Here is a tiny trained network, its code and every weight. The questions are about switching its units off for an input and a class, where a switched-off unit gives its printed mean instead of its output.

import numpy as np


def w(rows, s, z=0):
    codes = np.array(rows[::2]) - 128.0
    scale = np.full(codes.shape[1], s)
    scale[-1] = z or s
    return codes * scale


def norm(h):
    return h / np.sqrt((h * h).mean(-1, keepdims=True) + 1e-5)


def f(y):
    return np.maximum(y, 0)


def log_softmax(a):
    a = a - a.max(-1, keepdims=True)
    return a - np.log(np.exp(a).sum(-1, keepdims=True))


def net(x, mask):
    res = np.array(x, float).reshape(1, 2) / 4 @ E
    u = 0
    for l in range(2):
        y = f(norm(res) @ A[l][:, :-1].T + A[l][:, -1])
        res = res + np.where(mask[u : u + 6], y, B[l][:, -1]) @ B[l][:, :-1]
        u += 6
    return log_softmax(norm(res)[-1] @ U[:, :-1].T + U[:, -1])


A, B = {}, {}
E = w([
[163,126,25],'x0',
[190,221,255],'x1',
],0.0075)
A[0] = w([
[174,101,175,137],'L0N1',
[83,121,111,188],'L0N2',
[5,94,122,177],'L0N3',
[149,192,135,158],'L0N4',
[181,248,137,96],'L0N5',
[61,180,203,253],'L0N6',
],0.011,0.004)
B[0] = w([
[90,124,101,169],'L0N1',
[63,160,108,196],'L0N2',
[147,233,172,254],'L0N3',
[129,72,247,186],'L0N4',
[255,147,142,217],'L0N5',
[83,86,71,251],'L0N6',
],0.0088,0.0064)
A[1] = w([
[60,197,193,153],'L1N1',
[222,196,180,255],'L1N2',
[65,175,47,194],'L1N3',
[246,177,31,175],'L1N4',
[194,152,68,187],'L1N5',
[170,41,238,164],'L1N6',
],0.011,0.0051)
B[1] = w([
[68,143,126,212],'L1N1',
[115,76,143,237],'L1N2',
[138,207,98,254],'L1N3',
[252,122,124,215],'L1N4',
[225,123,193,189],'L1N5',
[1,55,114,208],'L1N6',
],0.009)
U = w([
[29,247,109,170],'0',
[254,222,36,139],'1',
[16,31,200,159],'2',
[221,65,193,198],'3',
[128,102,91,2],'4',
],0.012,0.0077)

Each question gives the input, the list of numbers given to net, and the class t.
The units are the neurons (one row each of A and B). Each row of codes is followed by its name. A weight is (code - 128) times the scale printed after its matrix; where a second scale follows, it is the last column's (A, B and U).
mask holds one flag per neuron, layer by layer. A switched-off neuron (its flag False) gives its mean, the last column of its row in B, instead of its output. The means were averaged over made-up inputs and are rounded, as every weight is.
A unit's drop is (log p(t) with every unit on - log p(t) with that unit switched off) / (log p(t) with every unit on - log p(t) with every unit switched off).
The circuit of an input: a set's keep is (log p(t) with only the set's units on - log p(t) with every unit switched off) / (log p(t) with every unit on - log p(t) with every unit switched off). Starting from all 12 units, units are removed one at a time, each time the one whose removal leaves the highest keep (on an exact tie, the one counted first), for as long as the keep stays at least 0.8.
units of the circuit, in order: the units of the circuit, biggest drop first
most important unit: the unit with the biggest drop
k most important neurons: the k neurons with the biggest drops, biggest first
k most important neurons of layer l: the k neurons of layer l with the biggest drops, biggest first
drop of u: that unit's drop, to one decimal
input [-6,0], class 0: units of the circuit, in order => L0N6; L0N4; L1N2
input [-4,0], class 0: most important unit => L0N6
input [0,5], class 2: 2 most important neurons => L0N4; L1N6
input [0,4], class 2: 2 most important neurons => L0N4; L1N6
input [4,5], class 3: 2 most important neurons => L0N5; L0N4
input [0,2], class 2: 3 most important neurons => L0N4; L1N6; L0N3
input [-2,-6], class 0: 2 most important neurons => L0N5; L1N4
input [-1,3], class 2: drop of L1N6 => 0.2
input [-1,-7], class 0: drop of L0N5 => 1.7
input [-2,8], class 2: drop of L0N1 => 0.0
input [4,3], class 3: 2 most important neurons of layer 0 => L0N5; L0N4
